W =
-34.2,13.0,3.9,37.4,20.7,-2.5
-71.3,16.4,-0.1,45.5,18.6,4.7
-57.6,1.3,7.4,13.8,20.8,-3.6
-85.9,20.5,32.4,53.9,-1.4,29.0
-54.2,3.8,39.6,18.3,3.0,16.0
-62.6,33.4,35.8,79.9,-5.7,34.9
-29.6,7.8,36.9,26.0,5.1,12.2
The entry in the bottom-left corner is -29.6
The fourth entry, reading row by row -> 37.4
The smallest entry in the first row: -34.2
What is the entry directly above 16.4?
Answer: 13.0
What is the entry just left of 20.8?
Answer: 13.8
What is the entry directly below 3.9?
Answer: -0.1
The bottom entry of the column that holds the largest entry: 26.0
What is the entry just right of the smallest entry?
Answer: 20.5
What is the first entry in the row that holds the largest entry?
Answer: -62.6
The 2nd smallest entry -> -71.3
The entry just right of 18.3 is 3.0
What is the third entry, reading row by row?
Answer: 3.9
The entry just right of the largest entry: -5.7
What is the 2nd entry on the diagonal from the top-right corner?
Answer: 18.6
What is the fourth entry from the end, reading row by row?
Answer: 36.9
The minimum is -85.9
What is the entry just left of 13.8?
Answer: 7.4
The last entry, reading row by row -> 12.2
What is the smallest entry in the last column?
Answer: -3.6
The entry directly below 13.8: 53.9
What is the entry directly below -71.3?
Answer: -57.6
What is the entry in the top-right corner?
Answer: -2.5
The second entry on the main diagonal: 16.4
What is the entry directly below 16.4?
Answer: 1.3
What is the entry directly below the smallest entry?
Answer: -54.2
What is the entry directly above 79.9?
Answer: 18.3
The entry directly above 18.6 is 20.7

[[-3.7, 22.5, -37.6, -7.0, 18.9, -29.3, 30.0, -2.5, -30.4, 39.3, -7.8, -34.2, 2.8, -14.7, -29.1, 0.2],
[-12.4, -24.5, -25.3, 36.7, 37.4, 6.1, 31.7, -1.4, -7.5, -17.3, 49.0, -7.1, -37.6, 22.1, 0.8, 5.5],
[-20.8, 26.5, -31.4, 35.4, -8.6, -8.4, -4.3, -14.1, -15.3, 12.2, 65.6, -21.6, 11.3, 7.1, -18.3, -6.2],
[26.3, 26.4, 13.5, -10.8, -39.7, -16.5, -36.4, 17.3, -7.4, 21.3, -25.3, -3.6, 32.6, -22.7, -8.1, 6.7],
[-5.3, 23.4, -24.5, 12.7, 10.8, -35.0, 26.5, 4.5, -34.8, 37.3, 9.5, -28.6, 3.1, -33.2, -30.9, 3.2],
[35.5, -9.2, 2.6, 22.1, 20.4, -54.3, 35.5, 40.2, -44.1, 4.2, -1.7, -19.8, -40.9, -60.0, -21.7, 35.0],
[-25.5, -0.6, 9.5, -35.2, 12.4, 32.5, 1.9, -29.7, 32.9, 21.6, -29.9, 23.6, 13.5, 34.7, 26.7, -24.2],
[-7.3, -38.3, -2.3, -21.1, 46.7, 6.6, 44.5, -7.1, 7.4, -2.9, -33.4, 10.3, -41.3, 12.4, 11.4, -5.1],
[-24.4, 16.0, -2.9, -41.7, -1.3, 26.3, -2.4, -30.7, 19.4, 39.1, -39.4, 7.4, 35.2, 28.8, 11.7, -25.4]]
Indices start at 1.
The entry in row 2 and column 2 -> -24.5
The entry directly above the largest entry is 49.0
The entry just right of the largest entry is -21.6
The bottom-right entry is -25.4
The top-right entry is 0.2
What is the entry directly below 32.5?
A: 6.6
The entry in the bottom-left corner is -24.4
What is the entry just left of the largest entry?
A: 12.2
The entry directly below -36.4 -> 26.5
What is the entry at row 3, column 1?
A: -20.8
What is the entry directly below -3.7?
A: -12.4
The entry at row 1, column 1 -> -3.7
What is the top entry of the column that holds the largest entry?
A: -7.8
The entry in row 3 and column 2 is 26.5
The bottom entry of the column that holds the largest entry -> -39.4
What is the entry directly above 35.0?
A: 3.2
What is the bottom entry of the column that holds the smallest entry?
A: 28.8
The entry directly above -24.4: -7.3
The entry directly below 11.3 -> 32.6
The entry just left of -7.0 is -37.6
What is the entry at row 1, column 2?
A: 22.5
What is the entry just left of 23.6?
A: -29.9
The entry directly below 0.2 -> 5.5
The entry directly above the smallest entry: -33.2
The entry directly below 44.5 -> -2.4
What is the entry at row 2, column 3?
A: -25.3
The maximum -> 65.6
The entry in row 3 and column 3: -31.4
The entry just right of -7.4 is 21.3
What is the entry directly below the largest entry?
A: -25.3

Questions about the row below.
1) Read off the centre entry.
2) Read off the entry just left of 799.
[688, 799, 128, 460, 609, 134, 423, 853, 86]
1) 609
2) 688

x =
[[-34.0  11.1   5.8 -12.1  -6.1  -2.2 -15.4 -17.4  17.4  -9.5 -35.4   2.1]
 [ -1.2  10.0 -32.3  23.1  39.6  29.8  67.5  37.8  -6.6  21.4 -29.7  -6.1]
 [  3.3  10.7 -20.6  18.3  30.6  19.4  52.3  28.6 -31.4  12.9 -36.3 -29.9]
 [-32.0  15.1   1.5 -28.5  -7.2   7.6  -6.2  -0.2 -17.7 -34.0  -5.0 -17.1]
 [-11.0  12.9 -21.9  16.2  23.0  15.5  43.9  21.9 -19.1  15.6 -47.5 -23.1]
 [-20.3  10.4 -19.2 -12.4  28.7  27.5  24.4  15.8  18.7 -23.8 -10.1
   12.0]]
Read off the entry just right of -5.0.
-17.1
Read off the 3rd smallest entry.
-35.4
Read off the minimum.
-47.5
Read off the fifth entry in reading order.
-6.1
The maximum is 67.5
The entry just left of -23.8: 18.7
The third largest entry: 43.9
Read off the 3rd entry in reading order.
5.8
Read off the entry just left of -20.6.
10.7
The entry just right of 39.6: 29.8
The second largest entry is 52.3
Read off the entry just left of -36.3.
12.9
Read off the entry just right of -21.9.
16.2
The entry just right of the largest entry -> 37.8

Questions about the table below. Indices start at 1.
1) Find the entry in the top-left corner.
2) Find the entry in the top-right corner.
3) Find the entry at row 1, column 3.
4) Find the entry in row 2 and column 1.
5) Find the entry at row 1, column 2.
6) Find the entry in the bottom-left corner.
7) Find the bottom-right entry.
[[52.8, -71.7, -18.3, 8.7, -4.1, -11.4],
[-23.4, -45.0, 16.6, -28.7, 31.9, 68.3],
[34.0, 5.5, -4.9, 11.6, 15.5, -21.1],
[-8.2, 13.3, -6.6, -0.1, -7.9, 15.3]]
1) 52.8
2) -11.4
3) -18.3
4) -23.4
5) -71.7
6) -8.2
7) 15.3

X =
[[ -7.2   2.7  -6.0  -7.3   6.6  -3.3   0.7  -6.3  -9.4   0.1  -0.3  -2.8
   -4.4]
 [-18.2 -14.0  -8.2  -2.0  -0.5   5.7  25.5  -1.4 -18.4   5.4  16.2  -2.2
   -2.3]
 [ -7.7   3.3  -6.3  -7.8   7.6  -3.3   1.0  -6.7 -10.0   0.3   0.0  -2.8
   -4.5]
 [ -6.7   2.5  -5.8  -7.1   6.1  -3.4   0.4  -6.0  -9.1   0.1  -0.7  -2.9
   -4.5]
 [ -8.7   1.5  -6.0  -7.2   6.4  -2.3   2.4  -6.3  -9.7   0.0   1.6  -2.6
   -3.8]
 [ -2.5  -3.0  -2.7  -2.5  -3.1  -2.7  -2.5  -2.5  -2.7  -2.6  -2.8  -2.7
   -2.7]]
The entry just left of -3.4: 6.1
What is the entry just right of the largest entry?
Answer: -1.4
The entry just left of 5.4 -> -18.4
What is the entry just right of 6.4?
Answer: -2.3
What is the entry just left of -2.9?
Answer: -0.7
What is the entry just right of -9.7?
Answer: 0.0
What is the entry just right of 0.7?
Answer: -6.3
What is the entry just right of -7.8?
Answer: 7.6
The entry just right of -9.4: 0.1
What is the entry just right of -3.0?
Answer: -2.7
